Here is a tiny trained network, its code and every weight. The questions are about switching its units off for an input and a class, where a switched-off unit gives its printed mean instead of its output.

import numpy as np


def w(rows, s, z=0):
    codes = np.array(rows[::2]) - 128.0
    scale = np.full(codes.shape[1], s)
    scale[-1] = z or s
    return codes * scale


def f(y):
    return y / 2 * (1 + np.tanh(0.7978845608 * (y + 0.044715 * y**3)))


def log_softmax(a):
    a = a - a.max(-1, keepdims=True)
    return a - np.log(np.exp(a).sum(-1, keepdims=True))


def net(x, mask):
    res = np.array(x, float).reshape(1, 6) / 4 @ E
    y = f(res @ A[0][:, :-1].T + A[0][:, -1])
    res = res + np.where(mask, y, B[0][:, -1]) @ B[0][:, :-1]
    return log_softmax(res[-1] @ U[:, :-1].T + U[:, -1])


A, B = {}, {}
E = w([
[111,158,110,95,244],'x0',
[112,64,78,55,121],'x1',
[120,69,209,143,175],'x2',
[69,155,178,67,96],'x3',
[151,128,135,106,124],'x4',
[143,128,134,115,123],'x5',
],0.011)
A[0] = w([
[99,229,19,125,61,1],'neuron 1',
[124,71,167,166,164,106],'neuron 2',
[126,186,124,109,209,165],'neuron 3',
[14,173,137,57,74,59],'neuron 4',
[140,82,164,139,125,54],'neuron 5',
[144,155,111,108,193,108],'neuron 6',
[148,119,107,148,14,56],'neuron 7',
[78,71,14,65,93,98],'neuron 8',
[117,1,93,50,135,105],'neuron 9',
[183,199,175,146,138,70],'neuron 10',
[172,72,86,178,160,57],'neuron 11',
[156,66,151,94,57,153],'neuron 12',
[35,164,197,72,109,147],'neuron 13',
[208,81,31,175,153,99],'neuron 14',
[110,187,125,65,188,97],'neuron 15',
[107,114,92,100,179,98],'neuron 16',
[120,10,176,113,171,104],'neuron 17',
[182,210,11,84,104,133],'neuron 18',
[82,95,186,125,124,47],'neuron 19',
[140,161,93,86,193,96],'neuron 20',
],0.01,0.0041)
B[0] = w([
[66,111,191,93,173,227],'neuron 1',
[83,159,152,77,143,171],'neuron 2',
[114,87,114,156,59,210],'neuron 3',
[179,154,41,72,183,213],'neuron 4',
[108,56,131,100,200,140],'neuron 5',
[115,90,111,114,56,174],'neuron 6',
[104,55,104,122,108,213],'neuron 7',
[106,168,133,184,115,234],'neuron 8',
[99,218,138,255,96,224],'neuron 9',
[123,183,171,231,109,165],'neuron 10',
[193,133,73,104,176,177],'neuron 11',
[118,112,103,147,108,207],'neuron 12',
[203,140,64,132,146,222],'neuron 13',
[183,153,81,93,186,229],'neuron 14',
[157,86,133,145,92,189],'neuron 15',
[123,107,120,170,97,165],'neuron 16',
[66,140,194,75,171,203],'neuron 17',
[53,126,211,82,182,254],'neuron 18',
[136,104,121,97,188,153],'neuron 19',
[139,68,120,153,98,184],'neuron 20',
],0.0099,0.0082)
U = w([
[78,125,193,80,167,76],'0',
[122,235,149,213,88,102],'1',
[208,149,60,80,166,100],'2',
[124,5,114,140,49,93],'3',
[132,146,135,125,106,249],'4',
],0.013,0.012)

Each question gives the input, the list of numbers given to net, and the class t.
The units are the neurons (one row each of A and B). Each row of codes is followed by its name. A weight is (code - 128) times the scale printed after its matrix; where a second scale follows, it is the last column's (A, B and U).
mask holds one flag per neuron, in row order. A switched-off neuron (its flag False) gives its mean, the last column of its row in B, instead of its output. The means were averaged over made-up inputs and are rounded, as every weight is.
A unit's drop is (log p(t) with every unit on - log p(t) with that unit switched off) / (log p(t) with every unit on - log p(t) with every unit switched off).
The circuit of an input: a set's keep is (log p(t) with only the set's units on - log p(t) with every unit switched off) / (log p(t) with every unit on - log p(t) with every unit switched off). Starting from the 12 units with the biggest drops (on a tie, the unit counted first), units are removed one at a time, each time the one whose removal leaves the highest keep (on an exact tie, the one counted first), for as long as the keep stays at least 0.8.
units of the circuit, in order: the units of the circuit, biggest drop first
most important unit: the unit with the biggest drop
top k neurons: the k neurons with the biggest drops, biggest first
drop when u is switched off: that unit's drop, to one decimal
input [-8,-7,2,-6,-4,-1], class 3: most important unit -> neuron 7
input [-8,-4,-5,-7,6,-5], class 3: top 3 neurons -> (neuron 7; neuron 4; neuron 13)
input [8,2,3,-7,-3,4], class 3: top 3 neurons -> (neuron 3; neuron 6; neuron 20)
input [6,1,7,8,7,-7], class 2: top 3 neurons -> (neuron 13; neuron 4; neuron 18)
input [-2,-4,-7,5,6,-6], class 0: top 2 neurons -> (neuron 1; neuron 18)
input [0,4,3,-1,-1,2], class 1: units of the circuit, in order -> (neuron 9; neuron 7)
input [1,6,-4,1,2,-2], class 1: units of the circuit, in order -> (neuron 9; neuron 8)
input [-1,6,5,-2,0,-2], class 1: top 2 neurons -> (neuron 9; neuron 18)
input [3,4,-1,7,0,-7], class 2: top 2 neurons -> (neuron 4; neuron 13)
input [7,5,-7,1,3,-1], class 0: top 3 neurons -> (neuron 18; neuron 1; neuron 7)
input [-4,-4,-4,1,-4,-3], class 0: units of the circuit, in order -> (neuron 9; neuron 1)
input [8,6,-4,7,3,0], class 3: top 2 neurons -> (neuron 15; neuron 20)
input [2,-5,-1,8,4,3], class 2: units of the circuit, in order -> (neuron 4; neuron 13)
input [-2,1,7,-8,-8,-7], class 2: most important unit -> neuron 11
input [-1,5,-2,6,4,3], class 2: top 4 neurons -> (neuron 4; neuron 13; neuron 10; neuron 3)
input [-6,-2,3,6,-2,7], class 2: units of the circuit, in order -> (neuron 13; neuron 4; neuron 9)
input [-3,6,7,-4,-1,-8], class 0: top 3 neurons -> (neuron 17; neuron 5; neuron 2)
input [-5,-3,-3,1,-3,5], class 3: top 2 neurons -> (neuron 7; neuron 9)
input [-5,-7,8,1,4,-6], class 0: top 2 neurons -> (neuron 9; neuron 5)
input [0,8,3,-1,7,-1], class 1: most important unit -> neuron 9
input [1,3,-4,-2,4,-1], class 0: top 2 neurons -> (neuron 18; neuron 13)
input [-8,-1,-6,-4,2,-1], class 3: top 2 neurons -> (neuron 7; neuron 17)
input [0,-6,8,-8,0,4], class 0: top 3 neurons -> (neuron 17; neuron 2; neuron 13)
input [-4,6,4,1,5,-5], class 1: drop when neuron 9 is switched off -> 0.7
input [6,-4,2,3,6,-6], class 3: drop when neuron 19 is switched off -> 0.0
input [-3,0,3,6,4,-5], class 2: drop when neuron 13 is switched off -> 0.1
input [-6,3,7,-2,0,-7], class 0: units of the circuit, in order -> (neuron 17)
input [-2,3,3,-5,1,-5], class 2: drop when neuron 18 is switched off -> 0.4
